Below are the code and all the weights of a small trained network. Each question names an input and a class and asks about switching units off, where a switched-off unit gives its printed mean instead of its output.

import numpy as np


def w(rows, s, z=0):
    codes = np.array(rows[::2]) - 128.0
    scale = np.full(codes.shape[1], s)
    scale[-1] = z or s
    return codes * scale


def f(y):
    return y / 2 * (1 + np.tanh(0.7978845608 * (y + 0.044715 * y**3)))


def log_softmax(a):
    a = a - a.max(-1, keepdims=True)
    return a - np.log(np.exp(a).sum(-1, keepdims=True))


def net(x, mask):
    res = np.array(x, float).reshape(1, 6) / 4 @ E
    y = f(res @ A[0][:, :-1].T + A[0][:, -1])
    res = res + np.where(mask, y, B[0][:, -1]) @ B[0][:, :-1]
    return log_softmax(res[-1] @ U[:, :-1].T + U[:, -1])


A, B = {}, {}
E = w([
[243,77,215,223],'x0',
[141,8,146,35],'x1',
[129,131,132,125],'x2',
[2,90,177,201],'x3',
[124,107,92,144],'x4',
[128,127,129,125],'x5',
],0.0081)
A[0] = w([
[153,206,134,116,246],'n0',
[184,95,157,139,214],'n1',
[142,78,155,118,142],'n2',
[84,119,152,117,217],'n3',
[163,152,115,247,162],'n4',
[154,112,95,43,155],'n5',
[89,69,147,124,97],'n6',
[176,81,82,76,145],'n7',
[129,120,141,174,99],'n8',
[114,113,187,157,90],'n9',
[85,71,166,114,66],'n10',
[114,130,154,199,149],'n11',
[141,188,72,74,225],'n12',
[62,163,139,130,223],'n13',
[116,155,93,51,111],'n14',
[65,76,172,110,172],'n15',
[132,91,105,48,171],'n16',
[189,120,95,139,183],'n17',
[160,146,138,152,157],'n18',
[70,166,123,125,254],'n19',
],0.014,0.003)
B[0] = w([
[215,60,27,138,209],'n0',
[148,230,247,198,217],'n1',
[242,188,194,147,176],'n2',
[110,130,45,144,178],'n3',
[106,25,142,175,254],'n4',
[84,50,195,98,222],'n5',
[197,81,46,138,177],'n6',
[110,128,180,71,211],'n7',
[40,66,195,153,163],'n8',
[97,95,115,130,174],'n9',
[213,110,72,128,179],'n10',
[25,107,167,202,205],'n11',
[76,14,73,102,234],'n12',
[51,203,59,67,212],'n13',
[90,69,169,100,212],'n14',
[212,112,43,211,208],'n15',
[65,63,172,65,218],'n16',
[255,209,151,127,192],'n17',
[160,77,136,108,169],'n18',
[59,168,21,64,216],'n19',
],0.0058,0.0092)
U = w([
[146,78,13,93,240],'0',
[28,23,231,147,117],'1',
[212,107,126,254,221],'2',
[167,144,249,120,40],'3',
[74,210,37,160,5],'4',
],0.0073,0.0026)

Each question gives the input, the list of numbers given to net, and the class t.
The units are the neurons (one row each of A and B). Each row of codes is followed by its name. A weight is (code - 128) times the scale printed after its matrix; where a second scale follows, it is the last column's (A, B and U).
mask holds one flag per neuron, in row order. A switched-off neuron (its flag False) gives its mean, the last column of its row in B, instead of its output. The means were averaged over made-up inputs and are rounded, as every weight is.
A unit's drop is (log p(t) with every unit on - log p(t) with that unit switched off) / (log p(t) with every unit on - log p(t) with every unit switched off).
The circuit of an input: a set's keep is (log p(t) with only the set's units on - log p(t) with every unit switched off) / (log p(t) with every unit on - log p(t) with every unit switched off). Starting from the 12 units with the biggest drops (on a tie, the unit counted first), units are removed one at a time, each time the one whose removal leaves the highest keep (on an exact tie, the one counted first), for as long as the keep stays at least 0.8.
units of the circuit, in order: the units of the circuit, biggest drop first
most important unit: the unit with the biggest drop
top k neurons: the k neurons with the biggest drops, biggest first
drop when u is switched off: that unit's drop, to one decimal
input [0,2,-2,-8,5,-5], class 1: units of the circuit, in order : (n5; n7)
input [-7,1,-1,-8,-2,5], class 1: units of the circuit, in order : (n5; n14)
input [0,-5,-7,3,-4,-8], class 4: top neuron : (n5)
input [8,6,7,0,-1,7], class 3: units of the circuit, in order : (n1; n2)
input [8,8,-8,0,-2,-6], class 3: units of the circuit, in order : (n1; n2)
input [0,-8,-4,-1,-2,-8], class 0: units of the circuit, in order : (n0; n1)
input [-8,5,1,0,3,-7], class 1: top 3 neurons : (n5; n16; n14)
input [-5,1,5,6,7,5], class 0: top 2 neurons : (n1; n6)
input [8,1,5,-3,4,7], class 3: top 3 neurons : (n15; n1; n0)
input [-3,6,-1,-2,-5,1], class 1: top 2 neurons : (n5; n16)
input [-8,7,-8,-2,-3,-2], class 1: top 2 neurons : (n5; n16)
input [4,2,-6,-1,1,-3], class 3: top 2 neurons : (n15; n0)
input [4,7,-4,-1,1,-6], class 3: drop when n7 is switched off : 0.1
input [1,8,2,-3,3,0], class 3: drop when n2 is switched off : 0.2
input [2,1,-6,2,1,-1], class 2: drop when n16 is switched off : 0.2
input [-3,1,3,-5,-3,-8], class 1: drop when n7 is switched off : 0.1
input [1,4,-2,-7,-7,6], class 3: most important unit : n17
